Below are the code and all the weights of a small trained network. Each question names an input and a class and asks about switching units off, where a switched-off unit gives its printed mean instead of its output.

import numpy as np


def w(rows, s, z=0):
    codes = np.array(rows[::2]) - 128.0
    scale = np.full(codes.shape[1], s)
    scale[-1] = z or s
    return codes * scale


def f(y):
    return np.maximum(y, 0)


def log_softmax(a):
    a = a - a.max(-1, keepdims=True)
    return a - np.log(np.exp(a).sum(-1, keepdims=True))


def net(x, mask):
    res = np.array(x, float).reshape(1, 6) / 4 @ E
    y = f(res @ A[0][:, :-1].T + A[0][:, -1])
    res = res + np.where(mask, y, B[0][:, -1]) @ B[0][:, :-1]
    return log_softmax(res[-1] @ U[:, :-1].T + U[:, -1])


A, B = {}, {}
E = w([
[106,77,36,8,184,164],'x0',
[222,196,157,42,47,207],'x1',
[48,190,246,2,136,49],'x2',
[71,112,98,135,72,116],'x3',
[125,126,118,127,116,119],'x4',
[137,118,142,120,128,124],'x5',
],0.0074)
A[0] = w([
[121,158,97,55,177,172,108],'neuron 1',
[48,58,95,158,250,2,74],'neuron 2',
[57,127,191,50,92,46,75],'neuron 3',
[200,134,120,107,149,56,252],'neuron 4',
[185,157,173,143,64,17,84],'neuron 5',
[118,224,200,203,78,78,151],'neuron 6',
[92,106,66,13,152,91,105],'neuron 7',
[141,181,94,69,94,168,129],'neuron 8',
[145,184,138,65,68,181,61],'neuron 9',
[74,197,171,54,116,86,114],'neuron 10',
[87,168,199,85,162,93,65],'neuron 11',
],0.009,0.0036)
B[0] = w([
[102,84,124,111,170,134,176],'neuron 1',
[254,216,175,96,82,63,251],'neuron 2',
[111,137,103,156,83,149,215],'neuron 3',
[49,201,117,101,123,201,172],'neuron 4',
[84,63,97,83,148,81,180],'neuron 5',
[53,25,179,114,247,147,218],'neuron 6',
[96,30,179,27,175,197,201],'neuron 7',
[130,205,174,120,100,35,173],'neuron 8',
[155,159,216,136,37,62,178],'neuron 9',
[155,119,27,217,89,179,211],'neuron 10',
[164,129,85,232,41,204,193],'neuron 11',
],0.0079,0.011)
U = w([
[163,225,255,125,62,3,79],'0',
[139,161,9,243,96,227,95],'1',
[66,9,207,88,201,119,50],'2',
[88,184,146,142,144,112,254],'3',
],0.0082,0.0069)

Each question gives the input, the list of numbers given to net, and the class t.
The units are the neurons (one row each of A and B). Each row of codes is followed by its name. A weight is (code - 128) times the scale printed after its matrix; where a second scale follows, it is the last column's (A, B and U).
mask holds one flag per neuron, in row order. A switched-off neuron (its flag False) gives its mean, the last column of its row in B, instead of its output. The means were averaged over made-up inputs and are rounded, as every weight is.
A unit's drop is (log p(t) with every unit on - log p(t) with that unit switched off) / (log p(t) with every unit on - log p(t) with every unit switched off).
The circuit of an input: a set's keep is (log p(t) with only the set's units on - log p(t) with every unit switched off) / (log p(t) with every unit on - log p(t) with every unit switched off). Starting from all 11 units, units are removed one at a time, each time the one whose removal leaves the highest keep (on an exact tie, the one counted first), for as long as the keep stays at least 0.8.
units of the circuit, in order: the units of the circuit, biggest drop first
most important unit: the unit with the biggest drop
k most important neurons: the k neurons with the biggest drops, biggest first
drop of u: that unit's drop, to one decimal
input [-1,2,8,-8,-1,3], class 1: units of the circuit, in order => (neuron 10; neuron 11)
input [6,-1,6,0,-7,4], class 1: units of the circuit, in order => (neuron 10; neuron 11)
input [-7,8,-5,5,-2,-6], class 0: most important unit => neuron 9
input [0,-6,-5,-3,1,-5], class 0: units of the circuit, in order => (neuron 2; neuron 10)
input [5,3,-2,8,-3,-1], class 2: units of the circuit, in order => (neuron 7; neuron 10)
input [8,-1,-7,-1,-7,-6], class 2: units of the circuit, in order => (neuron 10; neuron 11)
input [-7,-2,6,-5,-7,2], class 2: 2 most important neurons => (neuron 6; neuron 5)
input [-8,-5,-7,-4,-5,4], class 2: 2 most important neurons => (neuron 6; neuron 10)
input [-6,-8,-8,8,4,6], class 0: 3 most important neurons => (neuron 2; neuron 10; neuron 11)
input [-6,4,0,-1,-3,5], class 2: 2 most important neurons => (neuron 6; neuron 2)
input [7,-8,8,7,2,-7], class 0: 2 most important neurons => (neuron 2; neuron 6)
input [4,0,0,-5,5,-4], class 2: 2 most important neurons => (neuron 2; neuron 10)
input [-2,1,1,3,-7,-1], class 2: 3 most important neurons => (neuron 2; neuron 11; neuron 10)
input [7,0,-1,-1,-2,-6], class 2: units of the circuit, in order => (neuron 7)
input [0,1,8,-1,7,8], class 1: 2 most important neurons => (neuron 10; neuron 11)
input [-3,2,3,6,8,2], class 1: drop of neuron 10 => 0.4
input [3,-8,1,0,-3,-3], class 0: drop of neuron 2 => 0.9
input [6,0,6,7,-4,3], class 1: drop of neuron 5 => 0.1
